In the rows, 128 means zero.
Each row has a class, written after it, and each block has its own classes.
143 140 130 133 98 109 105 141 129 110 130 141 100 122 112 141 133 150
 111 120 139 157 141 132 143 147 101 118 135 134 107 117 109 117 130 119
q611
100 73 101 87 152 171 195 86 132 163 97 117 80 135 147 71 117 124 137
 150 106 102 110 141 59 107 150 142 170 157 147 153 93 145 131 155
q422
156 155 111 149 180 156 90 136 121 77 137 135 177 135 132 151 92 109 170
 153 127 126 181 109 107 137 131 114 151 58 143 114 113 133 130 145
q447
167 147 79 117 137 139 61 98 110 70 59 186 205 121 69 150 71 42 136 226
 107 116 147 101 104 59 121 169 95 14 162 50 136 189 138 183
q683
130 135 136 118 147 118 156 116 148 143 141 96 92 137 167 114 143 135
 123 84 141 130 113 113 154 157 141 112 135 176 108 166 143 89 165 122
q447
137 143 132 134 158 128 132 133 145 129 127 109 80 144 141 104 130 126
 117 122 136 139 119 140 148 155 118 122 139 157 127 152 136 82 137 122
q611
122 127 118 119 170 123 185 123 148 141 128 117 81 136 164 107 133 134
 117 111 139 127 127 129 125 153 141 111 142 165 114 167 143 96 165 141
q447
118 131 174 142 113 80 80 163 114 154 165 86 95 133 143 128 191 192 112
 78 184 170 108 146 174 166 134 94 122 179 119 172 148 79 99 90
q270
129 135 132 119 127 108 152 127 125 144 163 117 110 109 142 129 150 178
 117 73 147 143 165 123 148 158 120 96 128 145 93 150 108 108 144 116
q447
114 114 112 119 144 151 174 123 163 96 97 170 123 145 122 122 98 116 148
 157 79 107 147 120 76 90 131 143 123 148 132 128 108 162 162 153
q168
84 92 126 90 161 132 232 137 124 198 115 71 103 163 155 78 116 153 174
 74 130 92 153 140 80 153 183 106 162 197 139 209 69 164 137 137
q814
138 149 143 123 126 105 92 137 111 122 134 130 135 127 113 136 126 97
 121 134 151 128 144 126 140 121 129 134 127 94 134 128 129 136 122 139
q573
133 149 133 132 149 96 120 140 129 136 108 134 102 141 111 134 137 109
 115 137 124 111 153 131 154 120 121 145 116 125 136 155 134 142 109 135
q168
139 128 132 120 161 109 128 128 116 138 112 143 99 136 125 129 141 119
 122 144 132 132 128 136 133 107 114 137 118 156 137 150 145 134 99 142
q168
147 153 141 148 145 113 116 135 131 141 158 94 107 133 145 128 157 161
 120 80 159 158 126 132 177 172 130 96 132 148 103 163 159 49 137 110
q447
188 160 110 124 128 130 65 94 106 64 106 167 176 114 86 176 95 62 136
 181 141 154 163 107 122 95 101 140 133 52 127 48 123 137 138 159
q573
153 135 113 116 135 132 98 107 129 108 120 156 113 129 133 123 117 113
 125 144 119 124 155 114 111 106 116 141 137 132 128 127 109 136 147 147
q168
113 115 124 121 145 150 169 117 154 109 106 143 128 153 133 132 114 126
 135 151 112 120 121 116 96 120 143 145 116 120 128 124 124 148 166 136
q683
83 106 176 113 134 120 230 151 157 187 178 82 102 145 168 113 155 183
 131 61 137 125 116 139 110 166 162 90 143 217 109 190 115 97 156 106
q573
122 126 149 118 120 127 136 125 131 159 143 105 77 130 130 112 151 164
 122 94 142 141 124 137 136 143 113 115 156 163 121 162 87 108 142 116
q611
138 130 122 102 160 130 115 108 124 118 94 144 69 114 141 98 145 115 118
 151 142 139 135 147 122 117 115 149 135 132 132 143 121 137 101 142
q611
112 134 130 115 137 120 101 136 113 118 107 128 113 125 118 109 126 111
 131 139 147 115 136 129 120 108 129 135 127 109 143 137 99 158 143 145
q270
174 154 98 159 153 130 51 117 128 76 115 160 122 128 103 147 106 99 115
 189 128 154 152 121 139 112 81 128 128 64 129 89 148 85 132 143
q422
174 156 124 131 155 116 87 100 143 111 117 127 106 123 138 156 143 111
 112 129 152 145 152 113 169 142 107 128 124 110 121 112 149 89 160 132
q814
98 107 110 107 148 175 221 116 157 109 97 139 142 131 134 108 91 120 165
 125 84 91 132 119 59 100 154 124 129 147 128 135 97 164 180 160
q447
153 183 112 131 117 103 15 124 113 56 93 161 155 107 82 164 124 98 111
 179 144 145 176 123 147 95 93 141 108 18 141 82 138 141 115 145
q270
150 131 100 145 186 140 93 132 119 104 122 137 125 141 106 136 111 109
 141 184 126 122 169 133 122 138 117 134 142 73 144 113 105 141 110 151
q422
146 129 99 107 134 146 111 95 132 114 102 162 138 131 110 128 107 105
 143 163 106 126 143 117 98 94 122 151 150 111 137 111 103 143 157 158
q168
154 138 97 124 186 140 106 99 149 118 131 143 114 126 133 125 123 113
 114 173 128 132 141 129 127 133 103 137 146 97 133 108 140 91 153 151
q422
118 113 105 94 127 139 140 99 118 107 84 142 108 120 133 84 110 106 137
 139 132 117 161 121 90 103 136 149 137 119 131 124 76 170 155 144
q270
129 117 108 134 183 156 179 143 131 123 125 106 137 160 138 111 99 124
 165 127 119 102 157 123 92 151 167 114 152 140 143 159 91 150 145 150
q447
120 121 133 110 153 129 119 124 122 111 109 126 102 120 150 103 143 124
 125 139 148 131 133 135 121 119 134 132 119 136 139 138 127 138 117 132
q270
100 104 108 104 158 150 169 136 117 128 101 87 109 165 134 75 102 118
 151 131 118 90 156 128 99 138 165 130 126 148 158 175 63 178 141 138
q270
108 98 122 131 159 144 194 129 157 139 116 139 98 137 131 114 126 142
 136 138 107 109 120 149 86 124 131 138 140 160 123 139 113 141 143 140
q422
119 118 169 137 106 95 153 154 139 178 160 87 86 142 153 149 177 210 124
 48 165 158 126 134 144 175 138 78 141 199 101 179 131 71 134 96
q814
93 119 121 116 130 147 138 130 143 90 99 148 130 138 122 124 115 136 144
 153 117 122 137 121 71 108 134 131 127 112 142 123 100 156 159 143
q270
194 158 137 141 135 119 29 102 121 75 107 179 141 102 121 187 136 109
 128 156 160 164 174 122 135 86 86 131 129 54 136 70 164 115 97 145
q814
104 110 110 83 175 174 203 96 142 133 84 120 147 151 116 95 78 60 168
 162 89 70 141 118 61 92 169 154 128 117 163 139 78 186 172 174
q573
105 116 135 125 138 111 165 136 130 157 109 106 90 156 137 101 137 133
 110 114 134 104 129 136 115 135 162 136 103 153 133 182 123 150 139 126
q683
121 119 121 128 135 128 141 112 120 120 124 132 118 147 122 107 107 121
 126 128 132 125 147 112 111 125 135 125 120 130 121 122 100 146 163 134
q683
105 102 143 101 142 126 156 100 124 161 120 112 82 138 150 106 141 142
 121 124 134 129 127 133 109 105 139 114 114 149 137 172 123 141 128 129
q683
156 145 141 138 123 143 111 117 149 77 110 157 141 132 105 181 125 136
 140 131 129 139 152 116 109 96 100 129 134 104 128 88 123 130 151 145
q814
122 106 136 124 155 123 132 119 137 161 143 118 74 138 145 109 160 162
 116 121 142 133 118 145 127 147 130 115 133 159 124 151 144 84 102 128
q422
166 162 153 156 153 82 86 158 140 146 163 117 94 134 151 154 177 162 96
 110 164 172 126 128 194 170 110 108 134 164 106 163 173 37 120 103
q168
131 133 138 120 142 134 101 122 119 128 124 119 104 111 114 108 142 133
 124 133 131 138 131 142 128 113 115 120 136 139 141 137 101 133 110 134
q611
103 138 149 100 136 99 151 129 130 163 133 106 120 140 131 121 144 122
 128 107 149 121 129 128 117 139 152 128 136 139 128 165 125 125 134 134
q573
142 121 145 138 131 95 103 122 141 140 134 124 80 142 129 142 166 152
 107 134 151 155 119 135 141 134 115 126 161 145 126 135 152 93 95 122
q422
179 166 139 154 113 98 53 126 131 85 140 147 154 113 112 188 141 139 128
 118 161 177 164 121 174 141 98 116 147 88 106 70 160 95 121 119
q814
142 132 107 130 167 124 102 120 129 125 106 136 108 135 104 125 134 108
 117 162 125 98 150 142 122 128 127 155 120 95 143 126 119 152 112 155
q422
129 130 104 106 142 139 126 102 123 117 94 148 132 138 107 120 99 92 146
 156 102 108 147 111 87 92 127 147 145 124 142 124 89 170 149 162
q168
121 119 130 109 122 140 150 124 132 143 132 118 104 120 129 107 127 150
 133 114 125 132 130 135 113 132 119 123 163 154 126 143 74 138 149 128
q611
149 141 114 129 169 147 104 122 118 94 115 125 152 150 113 135 100 98
 138 172 130 119 167 113 115 117 136 128 133 71 151 114 106 153 132 151
q683
155 146 134 120 150 119 113 111 129 133 131 129 124 134 133 129 135 95
 115 138 160 146 111 116 145 138 130 136 133 123 123 117 155 74 153 139
q573
77 110 131 112 142 129 166 144 125 149 99 97 91 151 128 81 124 125 131
 126 129 91 129 138 92 119 160 130 133 147 161 183 89 164 140 142
q270
144 162 153 152 143 97 113 153 137 127 148 116 83 131 127 140 157 157
 105 108 162 171 120 138 178 167 90 111 143 153 104 141 143 63 127 104
q611
179 153 135 135 132 135 50 103 117 83 103 148 139 106 124 163 133 105
 136 139 149 146 155 122 140 100 107 134 126 78 131 87 150 118 108 138
q814
155 160 130 139 148 106 92 117 131 115 133 130 104 128 130 147 143 130
 91 137 156 157 142 130 172 140 106 114 103 100 107 125 164 80 149 125
q683
159 160 157 149 143 88 95 136 140 140 147 110 101 141 141 161 166 161
 114 87 180 166 136 117 170 160 111 97 140 146 111 141 166 43 135 115
q814
151 137 105 138 171 151 117 135 120 92 122 131 150 132 115 131 99 106
 154 154 123 120 175 121 119 124 139 114 144 82 144 121 103 151 129 157
q447
125 129 150 158 136 68 136 174 153 164 159 117 70 135 143 125 184 183 81
 101 161 141 125 150 171 181 128 126 139 166 106 164 165 77 99 102
q422
126 131 113 112 155 131 160 122 141 128 106 133 124 124 141 119 116 104
 133 131 119 92 153 117 109 123 150 145 138 106 139 149 111 166 150 151
q447
174 176 139 149 135 94 49 136 140 83 106 168 142 133 87 181 140 114 121
 144 156 136 175 101 155 103 95 142 110 58 134 91 145 115 128 150
q814
122 127 147 105 158 127 147 121 127 143 119 129 76 115 137 109 158 139
 121 123 151 137 110 140 124 130 114 138 147 159 124 141 113 123 113 135
q611
142 127 135 136 144 109 95 127 134 135 140 132 106 125 124 134 164 155
 119 136 147 150 131 150 145 139 118 129 149 121 121 125 150 96 88 126
q422

Next block, with new classes.
44 86 119 180 100 94 90 149 110 179 146 141 105 144 141 90 152 127 203
 146 106 164 126 202 192 39 106 105 138 200 168 164 141 106 109 82
q974
125 118 173 196 111 135 131 114 77 101 169 141 74 128 169 140 120 114
 181 85 133 71 150 142 127 132 149 114 80 166 152 124 158 127 131 114
q322
174 159 181 188 145 96 147 53 145 100 130 168 184 166 121 145 132 141
 183 121 121 142 133 115 143 175 104 146 150 169 133 92 123 135 128 127
q169
131 113 134 155 75 116 84 117 138 158 149 157 120 125 121 94 139 151 171
 139 109 168 122 174 186 92 126 106 101 176 143 162 154 134 128 104
q363
66 99 124 172 65 105 90 153 102 164 146 124 106 142 139 97 134 117 183
 145 114 167 119 203 151 51 108 101 128 192 177 162 145 95 120 92
q322
104 119 167 178 128 136 129 107 91 89 189 141 76 97 168 112 105 119 185
 78 126 71 138 131 154 165 164 118 79 179 139 102 131 132 132 135
q563
111 123 139 131 122 135 139 154 111 89 180 125 45 91 167 100 125 119 179
 92 136 77 136 155 138 152 179 113 87 129 124 162 146 162 140 142
q563
195 147 168 176 141 86 138 28 167 107 116 162 190 165 129 150 134 154
 153 135 127 141 129 141 152 167 90 127 149 173 123 91 131 151 150 117
q363
109 125 167 187 95 45 112 63 191 113 126 119 138 112 144 77 163 132 189
 127 134 156 92 148 157 133 109 133 133 153 121 136 100 110 127 141
q576
43 115 112 177 83 107 103 132 125 179 159 132 96 141 148 97 132 118 183
 140 93 149 120 212 180 60 99 101 127 193 172 162 129 114 122 100
q576
181 142 199 184 117 84 146 60 132 124 123 131 185 156 123 169 129 133
 172 128 144 146 116 123 111 151 116 143 157 164 133 112 133 157 127 122
q169
103 118 145 120 106 76 118 133 140 93 94 88 161 73 147 42 133 143 134
 121 125 180 88 167 140 117 103 127 134 122 157 130 68 94 130 138
q563
104 117 131 131 143 116 139 135 95 109 155 147 74 125 173 97 110 119 97
 105 128 49 157 143 170 158 150 121 109 127 171 102 138 130 162 157
q488
110 122 158 123 99 70 122 109 172 101 77 109 154 96 151 32 133 145 126
 120 116 177 90 158 129 119 104 126 151 113 162 130 88 98 143 146
q488
58 127 144 127 86 19 125 129 144 115 92 68 151 116 150 58 139 130 153
 153 129 143 84 149 124 98 75 130 118 98 144 138 98 129 130 123
q201
111 127 166 150 96 33 102 82 159 97 85 98 169 96 154 55 144 153 135 134
 113 155 82 156 171 138 86 118 135 128 146 102 98 104 127 137
q363
218 130 195 174 134 81 112 49 153 109 113 136 178 138 140 138 146 167
 135 147 139 156 129 164 172 182 104 124 153 176 121 91 125 164 156 125
q363
83 116 119 152 94 82 108 153 143 152 186 141 121 141 131 93 153 147 203
 148 134 163 117 187 169 104 132 109 135 203 124 151 115 111 152 124
q563
125 121 154 177 103 23 98 68 160 110 88 98 169 86 155 54 149 152 144 123
 120 151 90 149 178 136 94 117 114 155 149 94 85 105 125 128
q363
120 132 153 140 107 86 108 116 151 93 79 113 167 103 143 39 152 148 148
 119 115 164 103 159 136 118 88 126 155 101 172 150 98 90 106 142
q169
115 117 117 141 87 140 82 135 144 153 183 162 120 121 111 88 128 137 189
 132 109 189 114 150 186 100 144 129 121 195 133 152 132 127 135 109
q563
68 84 145 163 57 80 97 163 110 176 145 115 86 130 147 84 140 124 153 141
 115 137 122 182 154 53 123 100 99 170 157 151 132 125 152 100
q488
187 150 199 169 116 86 152 36 147 124 128 127 195 141 120 161 118 143
 174 131 152 177 120 106 92 146 104 150 137 171 112 102 122 174 147 116
q201
99 95 144 187 58 82 84 172 101 166 138 108 93 127 140 91 156 130 177 140
 118 138 127 174 163 69 130 99 100 180 156 181 141 117 115 95
q169
76 122 166 152 103 22 105 89 161 110 97 118 152 113 160 48 135 142 137
 112 110 145 84 126 154 129 106 134 142 132 154 91 103 96 143 144
q488
202 147 197 184 128 64 129 93 124 130 96 139 155 146 138 154 150 163 170
 110 112 160 139 135 142 142 137 127 141 169 139 136 127 157 125 103
q169
127 121 159 169 124 124 127 125 111 94 146 122 59 122 169 107 119 122
 148 97 129 27 168 139 158 172 156 111 116 149 167 126 138 155 126 148
q169
115 118 159 148 125 124 129 103 112 90 161 127 77 129 170 105 106 133
 160 109 144 52 162 125 145 169 140 122 107 151 151 116 142 172 143 153
q201
93 121 146 122 112 66 117 134 141 95 95 89 164 80 147 42 138 142 142 122
 129 172 88 167 135 122 103 123 142 124 156 128 75 88 129 145
q563
74 90 163 174 65 98 99 176 93 168 149 105 86 117 149 87 155 137 184 150
 129 134 124 186 177 48 124 108 103 177 146 160 130 130 133 91
q974
77 97 143 156 52 91 99 177 99 160 169 96 98 98 141 82 134 125 169 139
 128 147 109 178 161 68 134 106 89 183 147 154 112 115 144 102
q563
137 115 136 127 127 128 141 153 115 82 145 127 66 114 164 103 118 124
 150 123 127 71 137 174 165 171 162 101 106 116 143 154 149 157 136 151
q363
70 108 123 159 99 88 114 131 157 151 166 160 115 163 137 83 143 138 186
 150 119 158 118 186 165 108 117 107 141 193 140 134 125 107 156 131
q488
113 135 135 118 124 136 139 142 115 90 158 135 72 122 160 96 118 129 185
 111 131 93 142 143 125 145 147 122 100 108 135 179 162 177 135 140
q201
203 140 199 153 127 97 110 55 156 106 134 138 190 152 132 134 139 168
 159 143 145 177 130 115 137 180 101 151 165 167 114 105 137 175 157 125
q201
108 131 158 174 125 134 140 110 106 103 161 121 45 122 184 121 104 117
 150 97 128 29 163 155 170 159 146 118 116 165 154 119 134 175 156 150
q576
128 114 140 161 75 134 93 140 129 139 163 158 119 152 124 103 141 141
 193 143 116 190 120 163 164 95 125 125 122 188 149 142 147 119 130 102
q322
103 113 129 169 85 97 107 153 130 140 162 135 123 154 134 100 155 142
 195 157 140 172 118 194 158 101 115 112 137 196 139 147 121 98 143 122
q322
113 114 143 132 135 152 121 141 128 98 158 159 44 129 164 88 119 117 155
 108 114 78 150 157 154 156 169 111 117 126 144 143 163 159 147 148
q488
133 129 129 151 135 104 135 112 87 99 135 137 94 117 170 107 122 137 114
 114 137 51 154 161 179 161 139 102 88 142 159 117 147 126 143 152
q363
86 94 149 180 54 84 96 176 88 160 145 107 89 130 146 96 149 129 171 139
 117 130 123 178 162 67 126 102 95 170 159 173 140 114 116 101
q169
115 116 129 142 77 136 81 125 140 147 164 154 127 139 120 80 137 157 194
 145 113 185 132 141 166 100 114 125 111 185 141 158 145 146 131 109
q201
202 123 216 166 120 100 123 97 123 82 123 127 167 155 150 145 139 157
 147 148 145 168 122 156 149 184 110 142 168 169 134 87 121 143 154 127
q322
97 126 126 128 138 115 141 142 78 95 180 135 86 112 167 103 110 126 126
 106 144 55 150 140 178 169 156 128 105 152 155 104 126 129 157 164
q563
73 108 146 161 52 75 97 155 108 167 152 103 105 126 138 78 140 134 188
 152 131 138 130 170 145 60 111 105 92 171 150 174 134 132 141 103
q201
180 158 198 172 121 79 158 102 120 134 98 115 141 124 147 155 128 146
 164 119 111 162 123 164 145 129 128 133 129 158 134 139 96 173 149 104
q576
68 130 154 138 80 38 121 152 117 108 88 68 138 112 157 69 146 128 133
 150 125 145 78 173 137 99 83 126 116 102 154 120 95 100 128 118
q322
94 129 169 163 87 36 106 115 134 100 105 87 159 109 158 70 149 141 156
 126 129 156 83 143 144 127 94 133 136 140 152 98 96 91 131 128
q322
165 163 175 163 144 102 144 41 154 107 132 154 199 173 117 148 126 151
 186 139 138 152 134 104 114 168 86 146 147 171 112 88 127 167 151 124
q201
110 121 160 163 100 22 94 83 157 109 89 91 171 88 156 53 148 156 134 125
 122 146 84 157 172 137 87 116 124 139 148 103 95 106 129 132
q363
203 126 214 168 125 90 121 96 125 93 120 128 167 161 148 150 141 156 152
 146 146 164 124 157 147 174 112 141 169 167 138 90 125 149 155 121
q322
200 139 192 156 137 82 137 104 124 124 111 128 162 114 126 150 133 156
 156 117 124 190 126 144 138 143 145 134 126 174 119 114 94 155 145 101
q563
73 99 113 192 78 81 91 133 113 170 150 140 109 152 140 104 144 120 200
 137 112 173 128 199 160 56 110 100 124 218 180 159 149 92 116 82
q322
75 104 128 142 87 90 113 152 151 151 159 149 113 157 138 77 147 141 173
 156 118 159 115 190 165 97 119 107 143 172 146 144 119 111 158 133
q488
105 125 123 151 140 110 134 136 83 105 175 133 86 107 166 104 108 117
 133 102 139 61 147 141 175 158 154 123 89 164 157 103 131 123 148 141
q563
83 114 123 176 92 87 108 149 134 148 164 141 125 160 133 96 161 142 204
 150 126 146 119 186 166 108 110 107 135 183 144 164 131 105 121 123
q169
192 131 205 171 108 77 147 52 136 115 115 120 189 133 126 167 129 144
 155 138 138 167 111 143 127 159 107 127 143 167 116 103 122 164 146 120
q363
158 139 174 166 147 104 144 55 164 107 127 171 174 169 128 132 123 133
 162 129 112 154 121 123 137 167 107 140 153 167 130 72 120 141 156 123
q488
242 134 181 166 126 76 130 90 132 124 79 127 161 124 133 147 148 167 142
 136 115 187 137 157 161 148 138 113 128 179 126 119 107 166 144 102
q363
114 120 157 155 122 116 133 99 114 100 156 118 80 125 170 108 103 126
 155 108 143 45 163 132 141 159 135 117 106 152 161 123 133 167 143 143
q201
119 108 173 189 110 41 98 67 182 109 120 120 144 100 152 62 182 156 202
 126 149 154 96 135 173 129 121 138 140 164 115 129 100 112 119 131
q974
61 95 140 162 61 74 99 173 100 171 172 103 98 113 136 99 138 124 179 140
 133 145 108 181 154 67 135 105 87 189 138 157 131 118 137 98
q563
92 126 121 131 146 111 141 148 76 100 176 133 85 107 162 107 108 116 125
 103 138 65 145 141 172 165 156 126 98 146 152 110 131 119 148 155
q563
77 124 139 145 146 113 139 141 67 113 150 135 75 124 177 103 123 132 126
 114 138 38 161 154 198 134 133 126 116 137 170 115 143 134 143 145
q974
239 114 205 172 130 86 104 63 160 104 102 128 173 137 139 129 143 163
 133 155 141 164 132 167 173 178 111 122 167 177 126 93 117 167 157 123
q363
47 104 105 167 83 72 103 125 119 173 148 131 119 148 136 94 123 116 196
 144 105 170 125 175 149 54 96 107 118 196 168 169 146 115 116 89
q201
